Here is a tiny trained network, its code and every weight. The questions are about switching its units off for an input and a target symbol, where a switched-off unit gives its printed mean instead of its output.

import numpy as np


def w(rows, s, z=0):
    codes = np.array(rows[::2]) - 128.0
    scale = np.full(codes.shape[1], s)
    scale[-1] = z or s
    return codes * scale


def norm(h):
    return h / np.sqrt((h * h).mean(-1, keepdims=True) + 1e-5)


def f(y):
    return y / 2 * (1 + np.tanh(0.7978845608 * (y + 0.044715 * y**3)))


def softmax(a):
    e = np.exp(a - a.max(-1, keepdims=True))
    return e / e.sum(-1, keepdims=True)


def log_softmax(a):
    a = a - a.max(-1, keepdims=True)
    return a - np.log(np.exp(a).sum(-1, keepdims=True))


def net(x, mask):
    ids = ['ΓΠΩαβεζθλμτφ'.index(c) for c in x.split()]
    T = len(ids)
    res = E[ids] + P[:T]
    q, k, v = (norm(res) @ M[0].T for M in (Q, K, V))
    z = softmax(np.where(np.tri(T) > 0, q @ k.T / 2**0.5, -1e9)) @ v
    res = res + np.where(mask[0], z, O[0][:, -1]) @ O[0][:, :-1]
    y = f(norm(res) @ A[0][:, :-1].T + A[0][:, -1])
    res = res + np.where(mask[1:9], y, B[0][:, -1]) @ B[0][:, :-1]
    return log_softmax(norm(res)[-1] @ U[:, :-1].T + U[:, -1])


Q, K, V, O, A, B = {}, {}, {}, {}, {}, {}
E = w([
[160,163,127,107,147,144],'Γ',
[157,158,135,110,131,152],'Π',
[146,179,119,77,125,135],'Ω',
[102,145,154,171,172,154],'α',
[99,147,160,179,154,167],'β',
[121,89,150,119,11,182],'ε',
[131,199,134,60,76,119],'ζ',
[62,149,86,179,134,173],'θ',
[134,146,154,164,159,71],'λ',
[51,176,113,129,139,112],'μ',
[85,88,124,75,154,146],'τ',
[143,150,79,181,108,114],'φ',
],0.012)
P = w([
[251,152,74,126,212,253],'0',
[208,194,73,122,214,238],'1',
[178,205,71,118,190,218],'2',
[176,185,103,121,173,201],'3',
[164,178,114,120,160,170],'4',
[157,163,128,123,141,163],'5',
[153,157,146,125,128,146],'6',
[142,150,162,133,114,132],'7',
[136,138,174,135,103,122],'8',
[126,124,189,136,85,106],'9',
[117,120,212,147,60,97],'10',
[113,118,229,146,49,82],'11',
[120,106,236,141,57,70],'12',
[179,100,207,163,136,103],'13',
],0.0036)
Q[0] = w([
[145,2,43,178,105,93],'H0',
[150,16,56,109,93,31],'H0',
],0.0075)
K[0] = w([
[200,180,45,81,255,164],'H0',
[179,150,111,134,213,179],'H0',
],0.0074)
V[0] = w([
[3,60,128,68,51,164],'H0',
[130,101,182,38,215,136],'H0',
],0.0058)
O[0] = w([
[132,182,94,69,195,217,2],'H0',
[52,87,255,46,139,148,72],'H0',
],0.0084,0.00099)
A[0] = w([
[89,45,171,139,90,187,252],'N0',
[244,205,95,81,118,98,119],'N1',
[130,229,117,120,201,227,61],'N2',
[76,215,128,90,164,99,131],'N3',
[110,175,123,108,119,54,119],'N4',
[121,29,172,130,176,13,105],'N5',
[101,135,236,53,126,74,100],'N6',
[133,172,1,193,144,178,206],'N7',
],0.0059,0.0031)
B[0] = w([
[232,130,5,73,152,163,168],'N0',
[105,149,107,225,166,116,255],'N1',
[73,144,182,57,90,138,235],'N2',
[136,3,169,119,69,176,194],'N3',
[108,116,209,190,170,189,157],'N4',
[2,80,120,68,80,154,132],'N5',
[152,111,48,118,246,93,187],'N6',
[60,163,43,57,84,36,224],'N7',
],0.0046,0.0048)
U = w([
[129,90,117,104,140,117,70],'Γ',
[200,105,81,106,64,174,154],'Π',
[168,161,109,103,243,54,152],'Ω',
[92,96,139,173,211,119,134],'α',
[165,165,102,254,175,181,148],'β',
[110,119,112,114,109,131,6],'ε',
[154,208,243,116,106,162,89],'ζ',
[78,190,39,144,107,105,28],'θ',
[98,107,177,169,107,43,217],'λ',
[9,150,166,101,95,134,92],'μ',
[82,78,142,52,169,182,247],'τ',
[124,130,68,178,62,45,186],'φ',
],0.0079,0.0015)

Each question gives the input, a string of symbols that net reads in full, and the target symbol t.
The units are the heads (2 rows each of Q, K, V and O) and the neurons (one row each of A and B). Each row of codes is followed by its name. A weight is (code - 128) times the scale printed after its matrix; where a second scale follows, it is the last column's (O, A, B and U).
mask holds one flag per unit, heads first, then neurons. A switched-off unit (its flag False) gives its mean, the last column of its rows in O or B, instead of its output. The means were averaged over made-up inputs and are rounded, as every weight is.
A unit's drop is (log p(t) with every unit on - log p(t) with that unit switched off) / (log p(t) with every unit on - log p(t) with every unit switched off).
The circuit of an input: a set's keep is (log p(t) with only the set's units on - log p(t) with every unit switched off) / (log p(t) with every unit on - log p(t) with every unit switched off). Starting from all 9 units, units are removed one at a time, each time the one whose removal leaves the highest keep (on an exact tie, the one counted first), for as long as the keep stays at least 0.8.
circuit, biggest first: the units of the circuit, biggest drop first
most important unit: the unit with the biggest drop
top k neurons: the k neurons with the biggest drops, biggest first
drop of u: that unit's drop, to one decimal
input φ β Ω, target φ: circuit, biggest first : H0
input Ω β Γ β Ω ζ β, target ζ: circuit, biggest first : N1; N6; N5
input β Ω Ω ζ α Ω ζ β Ω Γ α Ω θ Ω, target θ: circuit, biggest first : H0; N7; N1
input τ Π β Π Ω λ φ θ θ β, target θ: circuit, biggest first : H0; N7
input μ Ω ζ Γ, target ζ: top 4 neurons : N2; N6; N0; N5
input θ α β, target θ: circuit, biggest first : N7; H0
input α Γ ζ Ω Γ β Ω ζ Ω, target ζ: circuit, biggest first : N7; N0
input μ β Π ζ Ω Ω Ω Ω ζ α β β, target β: top 3 neurons : N0; N2; N7
input α θ β ζ β β Π, target β: top 2 neurons : N1; N7
input Ω Π ζ Ω Γ Γ θ Γ α β ζ Ω ζ, target ζ: top 2 neurons : N7; N4
input β τ β Ω θ β β Ω τ β, target τ: circuit, biggest first : H0; N0
input ζ ε ζ Ω φ Π Ω β Γ Ω Ω θ Π, target θ: circuit, biggest first : H0; N7
input Ω α Ω β μ Ω Π θ τ Ω α, target τ: circuit, biggest first : H0; N1
input ζ Ω μ Γ ζ β ζ Ω Γ λ Ω Γ, target λ: circuit, biggest first : H0
input ζ Ω Γ, target ζ: circuit, biggest first : H0; N6; N0
input Γ Γ Ω β λ Π β Γ τ ζ Ω, target τ: circuit, biggest first : H0; N3
input Ω Γ Ω, target Ω: circuit, biggest first : N6; H0
input β Γ β Γ Γ, target β: top 3 neurons : N7; N2; N1
input Ω ζ Γ μ α, target μ: top 3 neurons : N2; N6; N7
input β τ β Ω θ Γ θ β Π ζ ζ ε, target Π: most important unit : N0
input Ω β λ Ω ζ Π, target ζ: top 2 neurons : N2; N7
input Ω Ω β ζ Ω Γ Ω Ω Ω β Π, target β: top 2 neurons : N7; N2
input Ω Ω β Γ, target β: top 2 neurons : N7; N1
input ζ Ω μ ζ Ω Ω Ω α Π β Π λ Ω, target λ: drop of H0 : 1.1
input ε ζ μ α ζ μ Γ Ω Ω θ Γ φ φ Ω, target φ: drop of H0 : 1.6
